data =
-0.1,-0.8,2.0,-1.3,-1.6,-0.9,0.2,-1.0,-0.7,0.4,0.4
-0.3,-0.2,2.0,-1.4,-1.1,-0.9,0.0,-0.7,-0.6,-0.1,0.5
-0.2,-0.3,2.1,-1.4,-1.3,-0.9,0.1,-0.8,-0.6,0.1,0.5
-0.1,-0.9,2.0,-1.3,-1.7,-0.9,0.3,-1.1,-0.7,0.4,0.4
-0.3,-0.3,2.1,-1.3,-1.3,-0.9,0.0,-0.8,-0.6,0.0,0.5
-0.1,-0.6,2.0,-1.3,-1.5,-0.9,0.2,-0.9,-0.7,0.3,0.5
-0.1,-0.5,2.1,-1.3,-1.4,-0.9,0.1,-0.9,-0.7,0.2,0.5
Indices start at 1.
(1, 1)	-0.1
(6, 6)	-0.9
(4, 7)	0.3
(1, 5)	-1.6
(2, 10)	-0.1
(3, 4)	-1.4
(7, 4)	-1.3
(4, 6)	-0.9
(3, 5)	-1.3
(6, 9)	-0.7
(4, 3)	2.0
(6, 11)	0.5
(1, 9)	-0.7
(6, 8)	-0.9
(4, 2)	-0.9
(5, 7)	0.0
(6, 4)	-1.3
(7, 2)	-0.5
(2, 8)	-0.7
(4, 8)	-1.1
(4, 9)	-0.7
(7, 9)	-0.7
(5, 2)	-0.3
(2, 11)	0.5
(4, 5)	-1.7
(7, 10)	0.2

arr =
[[ -6  40 -36  -1 -17 -36 -34  26  40   5  21 -20]
 [  9 -14 -42  -2  16  13  27  -1 -32  -3 -10 -51]
 [ -4 -14  60   0  -9  24  23   6 -20  14  10  51]
 [ 21 -24  10  31  44 -42 -53 -33  57 -36 -36   4]]
Rows and columns are counted from 1.
(1, 1) -> -6
(3, 12) -> 51
(4, 10) -> -36
(3, 2) -> -14
(3, 3) -> 60
(3, 11) -> 10
(2, 7) -> 27
(1, 6) -> -36
(3, 10) -> 14
(1, 5) -> -17
(4, 3) -> 10
(1, 7) -> -34
(3, 6) -> 24
(1, 4) -> -1
(4, 4) -> 31
(2, 11) -> -10
(3, 9) -> -20

M =
[[-22  39  15 -56  20  15   2  34  -8]
 [-32  35  26 -56  13  26   2  32  -2]
 [ -4  39 -13  29   7 -13  42  17  -2]
 [-38   5  24 -12  20  24  42 -19 -47]
 [ -8  14  -1  29 -49  -1  12  42 -47]
 [-46  13  48 -42   7  48  24   0 -11]
 [ 23  -8 -17 -31 -60 -17  34  16 -31]
 [ 21 -24 -22 -37 -43 -22  39  23 -25]
 [-41   7  43 -26  16  43  34 -19 -33]
 [  5  12  -5   6 -61  -5  16  28 -44]
 [  6 -35 -31 -40  20 -31  26  44 -21]
 [ 23   1 -12 -22 -61 -12  31  16 -35]
 [  8 -35 -31 -38  11 -31  31  44 -18]
 [-46  15  48 -45   4  48  21   8  -8]]
Indices start at 1.
row 1 col 1: -22
row 10 col 3: -5
row 13 col 2: -35
row 13 col 6: -31
row 10 col 6: -5
row 14 col 5: 4
row 12 col 5: -61
row 4 col 4: -12
row 3 col 7: 42
row 4 col 7: 42
row 10 col 8: 28
row 12 col 1: 23
row 10 col 9: -44
row 8 col 4: -37
row 1 col 5: 20
row 9 col 9: -33
row 6 col 8: 0
row 12 col 7: 31
row 9 col 4: -26
row 14 col 3: 48
row 3 col 8: 17
row 13 col 7: 31
row 2 col 3: 26
row 3 col 9: -2
row 9 col 5: 16
row 4 col 1: -38
row 6 col 1: -46
row 7 col 9: -31
row 12 col 3: -12
row 2 col 2: 35
row 1 col 4: -56
row 13 col 5: 11
row 14 col 8: 8
row 8 col 3: -22
row 11 col 1: 6

m = ((-1.00, -0.47, -0.97, -0.95, -2.54, 0.69, -0.50, 1.46, -0.92, 0.45, -1.53, -2.04, -1.02, -1.57, -0.59), (-0.08, -0.61, -0.88, -0.17, -1.16, 0.55, -0.75, 1.46, -0.80, 0.04, -1.13, -0.97, -0.84, -1.89, 0.25), (-0.69, -0.47, -0.97, -0.95, -2.54, 0.69, -0.25, 1.95, -0.92, 0.86, -1.13, -2.04, -1.02, -1.89, -0.59), (-0.69, -0.47, -0.97, -0.95, -3.23, 0.83, -0.25, 1.95, -0.92, 0.86, -1.13, -2.04, -1.02, -1.89, -0.59), (-0.39, -0.61, -0.97, -0.56, -2.54, 0.69, -0.50, 1.95, -0.92, 0.45, -1.13, -1.68, -0.93, -1.89, -0.59), (0.22, -0.19, -1.14, -1.34, 0.91, -0.02, -0.50, -0.52, -1.16, -0.38, 0.47, -0.26, -1.02, -1.89, 2.35), (-0.39, -0.75, -0.80, -0.17, -1.85, 0.55, -0.75, 1.46, -0.80, 0.04, -1.53, -1.33, -0.84, -1.73, -0.17), (-0.39, -0.33, -1.05, -0.95, 0.22, -0.02, -0.99, -0.52, -1.04, -0.79, 0.07, -0.26, -1.11, -1.57, 1.51), (0.52, -1.30, -0.45, 1.39, 0.91, 0.26, -1.73, 0.96, -0.21, -2.03, -1.93, 0.09, -0.47, -1.73, 0.25), (0.52, -1.30, -0.45, 1.78, 0.91, 0.26, -1.73, 0.96, -0.21, -2.03, -2.33, 0.45, -0.47, -1.73, 0.25), (0.22, -0.19, -1.14, -1.34, 0.91, -0.02, -0.50, -0.52, -1.04, -0.38, 0.47, -0.62, -1.11, -1.89, 1.93), (-2.52, -0.61, -0.88, -0.17, -1.85, -0.16, -2.22, -1.51, -0.68, -0.79, -2.73, -0.62, -1.11, -0.46, -1.01), (-0.69, -0.47, -0.88, -0.95, -2.54, 0.69, -0.50, 1.95, -0.92, 0.86, -1.13, -2.04, -0.93, -1.89, -0.59), (-0.39, -0.75, -0.80, 0.22, -1.16, 0.41, -1.24, 0.96, -0.57, -0.38, -1.93, -0.97, -0.75, -1.57, -0.17))
Rows and columns are counted from 1.
row 1 col 1 = -1.00
row 3 col 4 = -0.95
row 2 col 15 = 0.25
row 2 col 1 = -0.08
row 7 col 9 = -0.80
row 8 col 1 = -0.39
row 8 col 2 = -0.33
row 13 col 8 = 1.95
row 8 col 4 = -0.95
row 11 col 5 = 0.91
row 2 col 13 = -0.84
row 8 col 13 = -1.11
row 1 col 7 = -0.50
row 4 col 5 = -3.23
row 5 col 13 = -0.93
row 4 col 3 = -0.97
row 5 col 3 = -0.97
row 7 col 3 = -0.80
row 3 col 6 = 0.69
row 7 col 7 = -0.75
row 9 col 6 = 0.26
row 11 col 3 = -1.14
row 6 col 8 = -0.52
row 10 col 6 = 0.26
row 3 col 3 = -0.97
row 2 col 5 = -1.16
row 6 col 1 = 0.22
row 3 col 15 = -0.59
row 14 col 5 = -1.16
row 11 col 6 = -0.02
row 6 col 6 = -0.02
row 12 col 12 = -0.62
row 9 col 11 = -1.93
row 11 col 1 = 0.22
row 6 col 13 = -1.02
row 3 col 10 = 0.86
row 8 col 15 = 1.51
row 1 col 14 = -1.57

B =
[[-39 -53  27  57  -6   0  14]
 [ 17  21 -13 -47  24 -16 -20]
 [-47 -25  15   5 -15 -31   4]
 [-59  31 -17  10 -18 -28  19]
 [-46  19 -20 -14 -18 -22  17]]
Indices start at 1.
(1, 1)	-39
(4, 3)	-17
(5, 7)	17
(3, 1)	-47
(1, 4)	57
(3, 5)	-15
(2, 1)	17
(3, 7)	4
(5, 5)	-18
(4, 4)	10
(2, 7)	-20
(3, 2)	-25
(1, 2)	-53
(3, 6)	-31
(5, 4)	-14
(4, 1)	-59
